Here is a tiny trained network, its code and every weight. The questions are about switching its units off for an input and a target symbol, where a switched-off unit gives its printed mean instead of its output.

import numpy as np


def w(rows, s, z=0):
    codes = np.array(rows[::2]) - 128.0
    scale = np.full(codes.shape[1], s)
    scale[-1] = z or s
    return codes * scale


def f(y):
    return np.maximum(y, 0)


def softmax(a):
    e = np.exp(a - a.max(-1, keepdims=True))
    return e / e.sum(-1, keepdims=True)


def log_softmax(a):
    a = a - a.max(-1, keepdims=True)
    return a - np.log(np.exp(a).sum(-1, keepdims=True))


def net(x, mask):
    ids = ['ηθλξπτφψ'.index(c) for c in x.split()]
    T = len(ids)
    res = E[ids] + P[:T]
    u = 0
    for l in range(3):
        r = res
        for j in range(3):
            rows = slice(3 * j, 3 * j + 3)
            q, k, v = (r @ M[l][rows].T for M in (Q, K, V))
            z = softmax(np.where(np.tri(T) > 0, q @ k.T / 3**0.5, -1e9)) @ v
            o = O[l][rows]
            res = res + np.where(mask[u + j], z, o[:, -1]) @ o[:, :-1]
        u += 3
        y = f(res @ A[l][:, :-1].T + A[l][:, -1])
        res = res + np.where(mask[u : u + 8], y, B[l][:, -1]) @ B[l][:, :-1]
        u += 8
    return log_softmax(res[-1] @ U[:, :-1].T + U[:, -1])


Q, K, V, O, A, B = {}, {}, {}, {}, {}, {}
E = w([
[175,30,129,189],'η',
[106,79,126,112],'θ',
[162,120,119,170],'λ',
[154,206,110,152],'ξ',
[87,100,124,183],'π',
[45,239,136,72],'τ',
[218,2,202,111],'φ',
[184,180,209,39],'ψ',
],0.0095)
P = w([
[144,112,53,197],'0',
[141,143,91,222],'1',
[130,147,117,225],'2',
[129,160,152,217],'3',
[132,163,176,208],'4',
[128,168,203,197],'5',
[124,171,233,189],'6',
[115,164,253,167],'7',
[127,169,252,140],'8',
[165,149,139,121],'9',
[172,124,47,124],'10',
],0.0049)
Q[0] = w([
[136,127,107,163],'L0H0',
[119,103,134,115],'L0H0',
[92,103,115,146],'L0H0',
[95,105,49,87],'L0H1',
[164,164,235,203],'L0H1',
[110,146,124,252],'L0H1',
[113,151,160,121],'L0H2',
[92,119,105,207],'L0H2',
[132,116,44,94],'L0H2',
],0.027)
K[0] = w([
[96,142,167,140],'L0H0',
[149,136,129,110],'L0H0',
[113,137,113,88],'L0H0',
[143,113,50,84],'L0H1',
[94,138,252,169],'L0H1',
[66,82,212,71],'L0H1',
[137,109,146,110],'L0H2',
[154,155,159,206],'L0H2',
[134,118,63,137],'L0H2',
],0.032)
V[0] = w([
[145,125,135,124],'L0H0',
[132,115,143,129],'L0H0',
[91,142,120,133],'L0H0',
[246,74,51,150],'L0H1',
[196,149,40,102],'L0H1',
[211,123,206,106],'L0H1',
[124,130,233,134],'L0H2',
[142,148,250,147],'L0H2',
[124,199,254,187],'L0H2',
],0.0054)
O[0] = w([
[138,133,129,135,129],'L0H0',
[137,139,130,129,135],'L0H0',
[95,101,118,107,123],'L0H0',
[112,111,189,28,105],'L0H1',
[86,163,211,132,59],'L0H1',
[51,58,56,55,207],'L0H1',
[145,104,45,120,197],'L0H2',
[158,103,26,112,225],'L0H2',
[148,124,2,75,252],'L0H2',
],0.0058,0.0028)
A[0] = w([
[198,142,153,68,40],'L0N0',
[141,127,122,79,1],'L0N1',
[108,120,148,126,37],'L0N2',
[117,121,125,127,67],'L0N3',
[130,128,132,122,69],'L0N4',
[134,133,137,113,2],'L0N5',
[110,121,245,137,37],'L0N6',
[124,125,135,120,34],'L0N7',
],0.011,0.0033)
B[0] = w([
[141,124,255,70,252],'L0N0',
[148,207,224,178,151],'L0N1',
[161,153,186,176,128],'L0N2',
[154,145,119,118,128],'L0N3',
[162,164,104,174,128],'L0N4',
[123,143,149,149,128],'L0N5',
[213,70,111,155,136],'L0N6',
[127,65,129,121,128],'L0N7',
],0.0093,0.0013)
Q[1] = w([
[118,153,92,251],'L1H0',
[185,169,217,197],'L1H0',
[151,95,95,157],'L1H0',
[118,96,97,93],'L1H1',
[169,127,133,115],'L1H1',
[111,121,146,158],'L1H1',
[117,121,124,118],'L1H2',
[85,121,94,117],'L1H2',
[129,137,127,126],'L1H2',
],0.022)
K[1] = w([
[74,80,69,191],'L1H0',
[100,190,121,252],'L1H0',
[159,99,66,147],'L1H0',
[69,163,137,118],'L1H1',
[168,122,81,121],'L1H1',
[131,81,104,119],'L1H1',
[136,124,119,130],'L1H2',
[135,131,88,114],'L1H2',
[93,128,144,140],'L1H2',
],0.021)
V[1] = w([
[127,110,104,121],'L1H0',
[80,126,148,119],'L1H0',
[80,91,126,114],'L1H0',
[114,151,80,128],'L1H1',
[145,139,130,133],'L1H1',
[134,130,114,129],'L1H1',
[122,138,163,134],'L1H2',
[133,135,112,118],'L1H2',
[109,181,248,137],'L1H2',
],0.011)
O[1] = w([
[148,114,159,140,172],'L1H0',
[144,141,93,157,5],'L1H0',
[161,141,144,190,116],'L1H0',
[114,96,199,104,74],'L1H1',
[139,118,133,138,151],'L1H1',
[124,128,149,131,138],'L1H1',
[115,101,90,104,109],'L1H2',
[171,148,132,127,102],'L1H2',
[132,54,3,46,1],'L1H2',
],0.0059,0.00099)
A[1] = w([
[208,175,76,197,194],'L1N0',
[133,130,125,142,21],'L1N1',
[52,129,49,254,40],'L1N2',
[134,116,53,85,31],'L1N3',
[116,46,115,193,8],'L1N4',
[7,204,152,66,5],'L1N5',
[157,207,208,72,40],'L1N6',
[214,182,207,119,139],'L1N7',
],0.0077,0.0023)
B[1] = w([
[39,116,171,193,243],'L1N0',
[95,113,149,119,128],'L1N1',
[168,105,19,68,253],'L1N2',
[107,147,135,160,135],'L1N3',
[216,186,153,120,182],'L1N4',
[248,105,133,217,141],'L1N5',
[218,159,52,96,180],'L1N6',
[133,73,142,156,192],'L1N7',
],0.014,0.0037)
Q[2] = w([
[114,96,140,159],'L2H0',
[63,108,131,144],'L2H0',
[104,174,110,170],'L2H0',
[142,181,109,113],'L2H1',
[153,139,62,183],'L2H1',
[128,91,76,196],'L2H1',
[6,132,124,219],'L2H2',
[126,124,211,147],'L2H2',
[4,135,198,203],'L2H2',
],0.014)
K[2] = w([
[156,99,82,142],'L2H0',
[183,123,81,133],'L2H0',
[163,105,133,121],'L2H0',
[115,172,143,99],'L2H1',
[183,199,101,108],'L2H1',
[193,163,78,138],'L2H1',
[107,145,48,252],'L2H2',
[59,95,145,106],'L2H2',
[40,133,71,215],'L2H2',
],0.016)
V[2] = w([
[159,138,134,120],'L2H0',
[173,133,137,112],'L2H0',
[149,254,103,116],'L2H0',
[136,97,104,114],'L2H1',
[99,66,42,120],'L2H1',
[148,41,62,98],'L2H1',
[139,208,117,188],'L2H2',
[105,76,122,119],'L2H2',
[90,65,94,174],'L2H2',
],0.0069)
O[2] = w([
[143,156,112,104,136],'L2H0',
[138,145,116,61,143],'L2H0',
[165,236,83,189,99],'L2H0',
[97,86,96,127,175],'L2H1',
[2,82,165,158,196],'L2H1',
[7,12,55,141,252],'L2H1',
[132,230,90,200,108],'L2H2',
[117,102,177,121,123],'L2H2',
[86,204,245,206,117],'L2H2',
],0.0041,0.0042)
A[2] = w([
[170,143,130,121,21],'L2N0',
[90,68,121,156,198],'L2N1',
[161,90,181,157,34],'L2N2',
[47,232,126,138,128],'L2N3',
[95,105,57,105,187],'L2N4',
[153,122,76,247,88],'L2N5',
[13,137,99,104,204],'L2N6',
[157,147,237,163,254],'L2N7',
],0.013,0.0059)
B[2] = w([
[77,141,147,144,137],'L2N0',
[120,62,208,177,251],'L2N1',
[95,173,113,84,141],'L2N2',
[165,99,76,75,158],'L2N3',
[179,124,149,120,254],'L2N4',
[164,220,133,155,240],'L2N5',
[43,189,165,54,227],'L2N6',
[100,100,4,139,167],'L2N7',
],0.024,0.0097)
U = w([
[113,171,61,74,65],'η',
[192,73,93,254,73],'θ',
[133,28,103,169,118],'λ',
[215,97,66,66,195],'ξ',
[60,161,133,226,147],'π',
[222,194,77,176,3],'τ',
[82,38,125,107,130],'φ',
[244,133,198,84,198],'ψ',
],0.0059,0.0063)

Each question gives the input, a string of symbols that net reads in full, and the target symbol t.
The units are the heads (3 rows each of Q, K, V and O) and the neurons (one row each of A and B). Each row of codes is followed by its name. A weight is (code - 128) times the scale printed after its matrix; where a second scale follows, it is the last column's (O, A, B and U).
mask holds one flag per unit, layer by layer, with each layer's heads first. A switched-off unit (its flag False) gives its mean, the last column of its rows in O or B, instead of its output. The means were averaged over made-up inputs and are rounded, as every weight is.
A unit's drop is (log p(t) with every unit on - log p(t) with that unit switched off) / (log p(t) with every unit on - log p(t) with every unit switched off).
The circuit of an input: a set's keep is (log p(t) with only the set's units on - log p(t) with every unit switched off) / (log p(t) with every unit on - log p(t) with every unit switched off). Starting from the 12 units with the biggest drops (on a tie, the unit counted first), units are removed one at a time, each time the one whose removal leaves the highest keep (on an exact tie, the one counted first), for as long as the keep stays at least 0.8.
circuit, biggest first: the units of the circuit, biggest drop first
k most important neurons: the k neurons with the biggest drops, biggest first
top k neurons in layer l: the k neurons of layer l with the biggest drops, biggest first
heads that matter: for each layer, one digit per head in row order, 1 if its drop is at least 0.15 and else 0, layers parted by /
drop when u is switched off: that unit's drop, to one decimal
input π π ξ ψ π π φ ξ, target φ: circuit, biggest first => (L0H1, L2N5)
input ψ π π π τ τ ξ, target τ: circuit, biggest first => (L2N5, L0H1, L2H0)
input η ψ ψ ξ φ, target λ: circuit, biggest first => (L2N5, L1N2, L2N7)
input θ ψ π λ ψ π π τ π π, target τ: 3 most important neurons => (L2N5, L1N5, L1N0)
input η π π π θ π λ, target π: heads that matter => 001 / 000 / 000
input λ π φ π ξ, target φ: top 2 neurons in layer 2 => (L2N3, L2N5)
input λ π ψ π π φ π π π θ, target φ: 2 most important neurons => (L2N5, L1N2)
input ξ π ξ ψ π π π π λ η, target π: top 2 neurons in layer 1 => (L1N0, L1N2)
input ψ λ φ π φ, target φ: 3 most important neurons => (L2N5, L1N2, L2N2)
input π π ψ θ ξ, target η: 2 most important neurons => (L2N6, L2N3)
input π ψ π π π ψ π π ψ π, target ψ: 3 most important neurons => (L2N4, L1N2, L0N0)
input λ ψ λ π π ψ ξ ψ θ θ, target φ: top 3 neurons in layer 1 => (L1N4, L1N2, L1N6)
input π ψ ψ π ψ π ψ π π π ξ, target π: top 2 neurons in layer 1 => (L1N7, L1N4)
input η π ψ θ π π π π θ π φ, target λ: 2 most important neurons => (L2N6, L2N7)
input ψ φ ψ π π λ η, target θ: heads that matter => 000 / 000 / 000
input η π η θ λ η θ φ π τ, target τ: 2 most important neurons => (L1N5, L2N1)
input λ ψ ψ λ π, target ψ: top neuron in layer 0 => (L0N0)
input π π π π π π ψ π ξ, target η: 2 most important neurons => (L2N3, L2N6)
input ξ λ π ξ φ, target φ: top 2 neurons in layer 1 => (L1N2, L1N6)
input φ φ ψ λ π π η, target π: top 2 neurons in layer 1 => (L1N0, L1N6)
input π ψ τ ξ π η π π π τ ξ, target τ: 3 most important neurons => (L2N5, L1N5, L2N3)
input ξ φ τ ξ η τ π, target τ: top 3 neurons in layer 2 => (L2N5, L2N1, L2N6)
input η π π ξ π ψ, target ξ: most important neuron => (L2N1)
input π ψ ψ ξ λ ψ η, target θ: top 3 neurons in layer 1 => (L1N4, L1N0, L1N2)
input π π π π φ π, target φ: drop when L1N3 is switched off => 0.0
input ξ π ψ π λ π η ψ, target ξ: drop when L2N1 is switched off => 0.6
input ξ π π π τ ψ π λ π λ, target π: drop when L0H1 is switched off => 0.2
